In the rows, 150 means zero.

Each row, then its point:
 181   111   116   160   138   112   187   122   191   175   201   146   221   133   149   126   131   130   165   148   177   118   145   120   139   178   120   142   147   155   116   192   118   169   130   131   164   111   228   145   135   172   189   150    82   185   147   141   113   139   118   130    78   245   200   151   131   166   157   240    56   149   108   153   189   148   168   195   169   120   202    92
point: q39-0-3
 129   138   146    88   174   207   103   132   118   181   139   169   209   121   146   168   204   137   152   188   138   147    89   128    45   154   212   193   106   178   203   160   211   146   119   139   127   138   218   127   144   147   136   193   159   156   131   177   124   117   130   102   177   189    89   121   209   153   103   127   119   217   122   118   131    96   131   145    71   138   219   198
point: q37-0-2
 229   119   148   146   164   166   171   132   162   128   127   205   154   205   168   145   180   123   163   181   154   148   127   153   113   200   105   168   224   149   188   166   121   161   220   150   152   143   116    75   145   117   119   102   129    76   193   168   168   178   107   219    94   128   146   197   140   200   175   229   145   135   163   233   155   117   244   135   176   122   157   129
point: q38-2-3
 161   144   121   120    40   227   100   164    68   171    80   226   157   172   190   200   158   132   170   234   170   191   148    90   107    80   122   202   161   142   207   189   161   111   184   168   166   152   102   175   142   130   118   142   127   174   185   125   158    77   138   137   157   119   125   207   122   180   216   152   196   131   175   127   187   121   143   195   144   131   201   147
point: q36-2-2
 172   172    99   225   165   105   216   154   170   131   162   160    79   159   113    93   154   199   135   120   151   156   201   183   197   134   156    86   228   127   129   101    85   146   177   188   165   179   112   141   120   131   164   150   173   109   159   135   208   143   172   175   132   110   212   173    79   160   175   132   150    82   127   155   169   197   180   164   195   164   150   116
point: q39-3-0
 182    99   158   132   113   235   124   167   160   164   104   208   132   155   170   153   241   135   158   241   160   146   106   156    86   170   120    98   210   158   235   196   113   184   205   209   190   164   160   125    99   186   144   105   177    94   199   164   131   183    99   153   177   148   123   199   141   144   188   124   169   164   202   149   190    96   143   151   132   185   155   123
point: q37-2-3
 186   173   123   146   144   127   157   123   136   206   171   144   217   131   174   166    77   137   175   150   149    99   109   126   131   122   175   144    67   113   172   194   154   129    70   117   155   126   187   145   197   151   162   171    89   208   103   118   156    97   121   127    87   219   142    49   102   171   135   200    88   130   131   139   116   192   101   183   202   148   166   213
point: q39-0-2
 158   181   114   134   145    97   197    97   184   119   167   121   160   151   148   180    13   153   142   104   196   103   187   146   163   108   191   140    81   141   106   111   156   119    64   109   124   150   175   207   189   118   166   169   137   168    87   153   172   138   147   127    87   205   199    57    94   112   167   169   103   107   170   187   143   147    94   166   149   161   158   153
point: q39-0-1
 150   159   143   134   214   160   177   177   210   130   126   112    87   165   131   150    98   125   169   165   186   151   166   213   182   159   146   186    76   180    84    66   192   108   103   149   143   160   179   104   221   110   152   155   140    96   120   161   132   180   127   152   172   126   127   125   157   141   128   183   108   156   156   137   111    61   106   111   158   142   115   131
point: q38-1-1
 148   147   175   139   149   177   113   222   144   166   133   163   138   172   145   122   249   131   151   228   126   182   142   103   129   176   123   116   236   156   196   163    96   197   206   163   125   161   137   155    77   208   129   161   213   124   197   177   186   156   149   129   154   146   150   183   214   143   196    81   159   153   184   115   149   160   148   159   152   105   199   169
point: q37-3-3
 147    86   209   144   146   143   154   204   180   167   143   185   161   172   135   135   217   111   152   231   121   117   115   147   117   170   113   113   200   207   218   173   148   198   169   129   145    95   166   112   147   166   129    89   134   131   211   198   111   194   102   130   170   181   119   162   149   222   131   211    97   226   171   103   133    81   140    83   122   111   133   130
point: q37-1-3
 100   110   143   122   103   213   140   175    93   128   174   171    86   134   140   218   117    68    84   144   165   130   169   156   164   143   167   162    92   167   145   145   199   118    47   166   184   188   117   166   169   128   109   140   142   195    98   148    60   121   186   112   142   142   165   160   116   117   140    81   122   162   173   158    96   135   106   126   112   223    88   112
point: q36-1-1

Where do the symbols, taken in turn from left to right, take each start?
Answer with the point's row; about right is enough.
  59   191   181   131   152   139   113   147   151   175   151   117   157   103   161   154   132   177   108    68   142   143   196   143   182   159   182   142   110   170   139   139   192   102    98   212   183   131   139   214   128   143   160   192   177   204   131   158   185   126   195   108   161   174   209    98   180   138   159    84   200   114   148   142   151   176   145   181   146   178   143   160
ζ:  115   232   159   201   162   113   169   156   191   136   176    93   185   118   159   167    71   191   173    92   138   158   188   139   214   144   191   153   106   102   134   144   178    91    66   135   155   162   101   192   163   114   156   164   159   165    95   117   183   125   168   164   132   111   153   101   139   137   137   143   140    96   123   137   183   195   137   214   220   156   151   128
 166   125    97   186   155    90   227   142   198   166   203   122   140   167   148   182    75   169   118   107   159   126   202   115   174   182   128   111   139   110   112   196   119   143   124   154   155   149   192   186   163   136   153   134    76   132   133   172   106   166   162   133   124   258   192   121   120   121   134   175    55   153    77   205   164   136   112   197   152   184   109   120
β:   80    99   146   192   105   136   181   175   161   150   215   112   172   126   112   180   133   142    62   148   149    91   185   125   150   139   133   128   164   169    81   165   155   150   100   185   162   122   213   191   159   145   136   184   148   137   135   209    97   149   167   100    92   269   206   142   121   140    80   106    79   211   110   157   190   194   107   151   112   230   143   114
 193   143    55   119    84   127   133   114   153   148   144   188   148   190   168   135   117   108   205   190   141   177   140    98   115   107   147   196   126   139   151   148   129   149   169   132   136   140   104   122   189   129   181   148   116   139   124    74   177   112   136   165   101    42   136   172    69   160   192   185   154   108   170   167   197   128   147   174   196   134   166   133
ξ:  240   172   154   132   108   137   127   112    86   191   176   163   138   202   177   168    80   135   179   146   153   142   126   142   114   127   140   206    99   128   159   132   162   140   118    80   142   175   119   130   210   147   177    86   101   206   106   128   122   140   146   152    83   123    75   188    86   135   187   182   132   108   145   134   116   138   138   148   166   118   142   155
  54   140   155   151   164    76   183   196   164   181   163   167   156    91   118   151   167   218   108   141   162   155   202   127   186   179   166   124   159   155   120   194   137   138   146   210   168   140   135   209   120   198   178   147   160   181   131   145   148   160   218   140   131   212   254   171   159   175   128   118   151    96    84   161   184   204   156   166   126   188   125   155
β:   56    86   235   125   219    97   139   188   162   156   136   122   157   127   119   120   190   203   130    99   137   154   164   138   177   193   131    87   141   180   137   177   170   159   138   202   143   182   162   171    70   201   168   187   186   106   148   197   117   196   188   194   184   199   197   125   240   174    94   128   159   177    90   141   147   180   191   140    93   170   115   172
 200   183   129   173   135   159   172   124   195   101    85   154   111   213   223   155   105   124   178   136   181   169   162   182   147   139   153   231   150    75    74    75   184   104   141   189   191   152    99   186   160   121   187   145   175   127   110   129   161   102   170   161   142    71   165   152    99   142   196   147   191    79   164   168   169   125   144   162   151   175    93   141
ζ:  156   156   120   159   149   160   168   166   182    90    91   129   100   214   158   147   131   133   214   154   135   166   158   185   146   103   112   204   178    91   109    86   196   101   145   140   184   171    95    98   156    77   142   201   181    72   167   155   192   141    77   166   177   121   100   102   119   139   167   123   199   140   189   189   125    64   142    97   147   155   115   142
 139    93   169   150   129   170   192   164   152   161   164   188    88   131   181   219   149   114    65   186   219   160   189   127   174   155   132   183   184   217   135   133   148   165   155   187   171   177   168   140   120   145    84    95    91   191   141   164    88   117   201   103   148   207   161   187   116   185   113   148   138   183   138   147   147   126   109    98    87   176   127   127
ω:  117   151   168   104   114   173   141   168   101   130   181   143    71   126   191   230   113   133    60   163   194   141   182   125   157   119   194   174    74   198   121    91   217   157    80   136   194   190   169   184   179   183   110   109   103   223   143   135    97   125   158   123   164   181   132   151   151   161   109   110   100   167   121   108   131   132    73   117   147   193   117   127
 162   137   173   182   211   148   155   164   230   168   152   147    96   176   155   112   114   141   175   109   226   129   149   180   154   208   112   178   144   182    91   136   168   159   142   127   155   149   190   116   196   104   121   122   147   104   148   204   115   232   148   166   160   181   147   162   165   173   122   122   131   192   178   162   111    86   166    83   144   161    76   119
γ ζ β:  178   126   149   169   187   144   198   127   201   112   110   148    54   185   190   130   183   148   186   165   193   148   176   252   156   118    95   135   241   115   120   113   167   172   201   124   118   143   124   134   142   121   173   137   138    79   186   137   136   158   131   215   224   135   149   171   127   157   134   171   189   140   154   174   155    50   206   101   175   188    73   105
 154   151   133   226   210   124   159   170   152    87   155   122    93   178   125   147   169   164   198   127   115   195   121   169   187   133   155   184   157    83   116    84   185    86   152   141   108   183   111   157   128    84   146   206   259    80   171   130   196   167   163   201   211    59   125    86   133   152   192   137   218   103   156   144   124   156   165   163   172   112   125   193
ζ ζ:   62   201   142   134   133   109   125   216   100   122   102   152   144   129   154   150   167   149   135   152   141   229   179   119   187    89   164   174   188   124   122   114   139   128   128   196   177   209   100   229   102   151   157   149   250   189   129   170   178   141   194   128   179    71   201   146   129   116   172    76   227    99   133   125   163   192   104   163   156   149   147   146
 213   142   106   198   175   150   178   151   162   158   168   172   147   197    93    41   176   160   211   180   132   151   146   184   177   155   121    98   222   131   161   125    66   185   232   110   151   146   147    90   134   166   161   142   169    73   202   113   226   203   121   177   156   102   141   199   155   140   170   162   172   119   146   154   184   128   213   164   216    98   167   149
ζ:  110   129   160   127   166   184   135   181   142   153   144   211   169   115   139   130   287   126   165   200   101   209    80   154   126   162   149   145   246   156   226   145   137   196   243   127   145   158   125   150    58   190   168   153   267    96   188   161   205   205   150   158   178   132   137   180   209   178   161   125   212   134   119   116   132   195   176   171   133   109   206   184
  45   202   167   146   143    87   151   172   121   193   149   119   220    95   134   225   122   205   102   102   132   146   166   149   204   158   208   145    89   135   101   201   190   131   117   180   175   150   149   216    95   155   128   222   202   170   149   131   143    83   203   149   172   121   197   101   167   133   189   125   175   133   108   130   135   219    73   176   130   191   108   206
γ ω ξ:   77   226   178   142   147   133    89   133    69   218   130   128   245    92   158   176   169   170   146   150   137   163   152   101   139   162   222   130   126   142   191   192   139   144   106   179   193   145   123   180   136   190   160   193   166   202   114    86   149   105   186   169   155   148   136   137   181    92   163   102   180   133   125   113   164   223   116   186   122    98   185   195
 119   108   182   103   180   181    94   153   154   143   206   177   209   106   129   174   213   148   107   187   170    91   106   115   139   177   143    73   158   208   190   199   176   173   147   148   160   117   254   155   174   183   156   165    93   188   186   151    76   195   135   100   101   230   134   146   242   175   162   189    90   222   155   131   184   154   128   110    86   126   165   169
ξ ζ β:   94   115   214   150   167   115   131   183   159   168   151   172   245   133   110   115   243   175   112   130   153   133   134   157   159   210   133    96   167   173   201   216   119   165   174   183   156   132   179    97    95   208   164   184   177   149   156   141   173   184   152   165   158   184   159   175   216   163   132   165   154   193   113   155   156   165   200   157   141   164   203   171
  95   195   153   132   114   165    93   169    83   122   117   145   133   130   164   150   161   170   130   127   116   202   146   153   215   122   180   191   148   116   149   109   133   124   150   244   141   195    87   172   127   158    82   151   238   144   173   179   176    94   182   135   209    82   201   131   147   118   189    74   231    86   144   140   162   202   145   161   114   171   160   173
ξ:  119   196   143   111   103   189   108   147   122   137   112   177    66   134   194   210    95   122   128   141   186   181   172   126   164   120   165   178   177   148   104   121   237    71   116   159   213   209    40   219    99   104   108   179   134   155   133   143   112    70   164   172   173   119   170   165   120   134   175   107   197   137   171   149   145   125   141   160   149   210   120    80
  84   188   203   136   146   168   141   162   155    94   139   145   106   126    86   154   224   130   162   151   121   171   147   184   172   123   173   190   171   168   130   118   228   156   122   178   145   184   107   164   142   130    78   198   274    90   151   171   160   162   182   138   243    88   160   132   198   110   127    62   248   185   186   111   128   132   132   145   140   150   160   205
γ ζ:   75   195   167   160   129   125   132   163   141   173   171   103   195    72   131   137   135   207   108   109   168   164   145   138   203   190   214   140   127   113   144   153   154   126   114   223   165   172   121   232    92   132   135   195   216   174    60   145   129   124   202   163   153   182   184   117   177    85   137   125   190   123   147   122   173   205   155   205   126   152   151   179
 207   204   144   134   163   227   125   137   115   146   122   169   130   203   204   169   120   121   232   187    93   184    90   180    90    95   114   215   141   132   171   117   130   123   186   125   179   134   150    70   193   108   156   161   190   106   141   117   188   150    76   197   140   133    72   152   121   153   159   199   165   153   176   174   129    78   171   190   173   124   165   144
ω ζ:  171   104   196   137   107   227   106   180   123   154   105   215   137   192   169   211   252   119   169   242   146   135   157   167   135   139   108   143   191   191   212   180   142   194   216   126   159   157   138   114   110   152   106    96   165    62   200   182   163   183    99   148   169   203    99   198   164   181   170   130   181   229   159   171   217   106   209   125   152   134   186   127
 178   147   197   122    95   234   127   166   104   104    91   181   143   191   150   178   229   109   157   255   142   167   119   150   112   152    70   173   209   141   193   171   161   189   234   154   134   166   182   114   114   179   167   118   163   104   164   172   142   175    78   200   158   142   143   189   145   179   158   119   219   194   175   180   147   105   172    90   161   155   178   144
γ ζ ω γ:   33   157   156   164   137    86   156   161   158   150   128   114   163   114   126   180   160   184    74    79   137   136   233   121   225   141   168    58   146   111   102   248   126   146   162   242   143   178   152   140    97   170   135   156   155   192   153   196   157   132   216   125   166   196   231   151   185   109    94   104   171   143   107   188   179   194   126   144   146   170   131   142
q39-0-3
ζ β ξ:  190   166   180   189   175    59   166   137   168   209   183   139   211   138   148    93   137   187   122   102   132   118   185   159   157   214   168   100   142   104   177   195   110   132   203   160   149   160   159    93   130   163   228   101   137   203   150   124   152   134   136   186    59   183   194   168   130   137   177   219   147    93   125   206   188   212   195   214   182   128   185    90
 224    66   163   109   160   151   168   143   201   182   182   162   125   185   174   151   152   136   194   157   156   128   147   181   121   168    53   149   154   172   137   108   174   203   190    94   170   107   221   107   202   164   155    82    96   177   185   143   131   200   106   174    93   175    85   210   166   178   163   186   124   192   152   170   122   135   170   119   167   117   127   121
ξ ζ:  140   102   147   150   187   152   140   189   145   180   160   143   248   120   100   154   198   141   145   142   152    99    82    84    77   166   120   101   182   191   202   229   145   178   158   135   137   148   218   154   128   199   173   161   157   120   149   176   130   176   106    89   145   220   139   150   187   187   172   184   100   253   107   137   122   146   156   131   100   163   156   171
 161   164   138   124   117   156   127   173   114   177   149   204   177   131   141   106   217   166   121   170   105   147   181   143   146   153   143   119   235   185   194   201    91   198   227   163   137   179    93   186    52   224   132   133   203   153   175   174   192   117   150   111   140   121   196   153   108   150   236   110   166   136   117   119   188   242   162   178   167   161   199   162
ω ξ:  131   132   181   158    99   190   141   170   140   108   112   181    74   127   193   169   159   148    87   196   178   139   227   142   169   158   135   165   236   154   118   180   116   104   176   205   205   211    72   192   112   192   185   139   142   116   177   177   156    99   150   161   189   174   243   197   120   161   161   113   248   148   179   190   201   163   159   129   169   219    93   128
  78   162   175   128   136   100   152   205   139   139   148   144   161    94   143   159   192   196    72   110   136   165   186   117   227   161   173   100   187   187   202   239   202   150   166   211   173   154   168   158    98   199   152   152   163   144   136   180   124   150   224   133   162   187   222   134   184   169   102    66   181   165   139   145   164   245   193   156   126   162   121   124
γ ξ:   75   163   164   171   177    73   164   162   116   193   138   134   160    60   177   162   144   207    83   152   160   124   207   117   192   202   172   101   177   152   136   197   153   150   134   221   220   155   139   155    77   183   159   150   170   209   166   177   111   139   239   135   156   185   230   180   176   155   162   116   112   166   106   164   202   238   164   142   128   181   148   132
 205   136   123   165   181   172   221   135   225   136   136   143    62   225   160   150   161   114   182   134   168   151   182   194   157   160   107   147   227   133    91   136   195   154   187   143   174   182   132    95   157   149   163   116   158    44   187   182   198   183   100   200   145   148   146   159   126   155    92   157   161   125   199   190   178    86   172   133   147   166    63   106
γ:  128   128   137   214   195    85   195   170   180   102   118   140    99   183   102    82   189   179   181   130   120   170   145   224   204   161   107   135   237   108   104   113   152   180   178   144   116   164   134   139   131   158   117   167   207    73   202   191   205   170   162   177   155   106   166   139   143   138   141   147   170   108   206   189   147   157   194   174   155   126   125   173
q36-2-2
γ ζ ζ ζ:  104   182   166   156   133   196    90   126    95   107    94   176   192   184   125    60   227   191   181   200    63   221   109   179   161   155   147   218   130   153   200   158   193   152   171   149   135   175   121   135   131   161   149   217   210   150   181   168   190   145   119   158   198   101    91   118   193   131   152   150   227   157   158    83    79   141   157   139   147    89   260   185
 204   151   199   105   166   208   161   132   184   179   157   133   136   220   160   152    97    83   242   174   163   141    82   189   127   179   154   192    71   180   157    97   130   186   138    65   113    98   157    94   216    83   148   136    64   163   148   138   135   125   117   184   157   135    61   155   140   154   141   207   119   168   176   148   108    69   145   110   140    88   163   182
β γ:  247   192   124   134    64   178   157   122   112   157   147   203   153   192   197   190   103    92   199   178   138   208   137   168    71   146   104   192   143   135   145   123   179   111   186   115   156   137    43   126   130   124   177   151   149   172   132    92   164   114   127   177   125    31    82   162    82   188   203   209   186   108   193   152   185   157   175   151   155    94   155   130
  76   104   143   181   201   158   178   164   206   154   144   106   144   107   139   187   221   189    69   117   158    93   192   163   180   139   152   142   205   186   142   163   168   132    89   135   158   154   243   189   143   186   120   202   179    98   157   223   103   200   131   121   164   248   165   153   214    82   108   139   117   246   136   151   165   113   141   134    66   195   118   155
ω γ ζ ξ:   66   157   159   142   127   151   162   139    87   138   204   150   144   124   122   240    73   145    83   109   157   111   186   134   156   146   206   157    64   181   105   184   167   135    66   176   162   159   182   228   160   140   131   201   149   170   105   158   117   142   158    99   181   228   194    71   158   107   128   134   144   168   126   172   157   160   104   152   105   195   108   170
 226   161    92   129   108   173   138   106   131   193   155   141   189   185   171   184    78   120   178   128   197   108   120   135    82   160   110   192    61   160   163   105   142   178   104    83   176   153   105   119   214   134   169   128    32   217   111    90    98   141   155   163    97   132   124   129   105   197   179   251   110   138   128   114   116    91   144   121   197   123   169   124
ω γ ξ:  268   142   137   121   127   131   197   107   149   175   161   173   123   143   147   141   150   115   121   177   188    94   174   131   143   134   101   157   178   151   176   169    94   229   185   142   135   131   159   140   180   116   165    54    80   202   182   124    96   118   150   163    82   159   141   212    92   173   160   215    95   142   147   148   181   133   176    96   192   146   154    83
 160   163    95   136    97   178   206   131   102   137   174   109    97   193   176   172    33   125   126   144   155   113   211   178   160   117   211   216    40   173    69    81   178    96    93   126   176   142   147   150   196    94   137   132    88   168    67   121    90   104   170   160   153   107   134   162    66   171   150   174   136   100   155   179   152   134   131   130   181   171    89   139
β ζ:  199   145   107   161   121   146   212   149   154   162   142   100    96   159   192   195    71   144   165   135   170   122   176   193   195   118   131   197    80   160    82   100   161   107    82   159   165   166   133   149   209   126   161   125    83   194   140   146    96   141   155   142   117   135   106   157   112   170   182   204   144   108   220   151   129   120   128   124   181   167   103   124
 102   176   154   112   147   163   142   141   127   112   169   180   118   134   134   154   166   172   131   129   129   231   178   140   217   117   178   197   155   129   113   163   156    92   129   186   189   181    45   198   112   147   190   144   281   175   159   161   194   134   190   122   202    85   213   128   144   132   175    81   215    88   132   101   163   218   137   154    92   179   152   183
ξ β ξ γ:  110   135   179   122   162   258   111   178   127   136   116   127    56   178   164   175   169   127   180   186   144   162   154   176   166    97   184   179   128   185   150   106   223    96   113   152   174   140   125   172   120   133   144   176   238    69   181   194   157   141   152   150   225   106   157   126   160   104   124    97   231   147   170   147    90    95   142   129   141   191   117   180
 185   207    84   175   134   150   161   162   129   105   156   152   105   127   154   140   104   152   173    87   145   197   144   176   215   106   155   174   174    88    71    81   154    80   157   155   192   198    83   170   149   116   198   189   187   153   147    94   185   149   197   145   136    47   202   135   111   131   219   113   179    86   162   119   156   187   165   182   168   151   125   174
γ ζ:  104   218   149   196   228    88   168   159   191   142   154    79   168   121   151    51    79   190   208    71   144   154   147   198   206   186   197   153    92   147    97   101   209   110   110   187   140   121   185   175   215   130   219   179   197   165   106   115   210   138   187   182   185   133   147   113   184   103   114   146   150   133   142   160   134   126   155   153   156   135   156   191
 138   197   173   117   175   136   111    89   184   220   170   128   201   148   157    91   132   197   218   142    64   150   115   178   139   156   170   106    70   120   161   200   151   141   149   116   123   105   184   106   176   162   176   189   153   155    88   100   228   140    91   188   140   128    69   102   175   147   175   223   178   130   173   135   145   138   175   193   167   109   187   241
γ:  170   141   128   127   176   150   134   132   156   210   202   164   258   160   150   143   104   153   189   148   114   132    72   147    75   140   148   184    68   140   161   154   149   140   111    91    81   134   221   165   237   124   178   222    94   132    95   159   139   159    81   184   140   162    88   126   151   149   177   201    60   193   125   130   149    86   131   169   160   120   178   210

Each point has one place in each of these: a loop of 4, a loop of 5 and a loop of 4.
Each point has 3 parts.
Part 1 runs from 36 to 39 and then starts again.
Part 2 runs from 0 to 4 in a loop.
Part 3 runs from 0 to 3 and wraps round.
Steps: β is +1 on part 1; γ is +1 on part 2; ξ is -1 on part 2; ω is +1 on part 3; ζ is -1 on part 1.
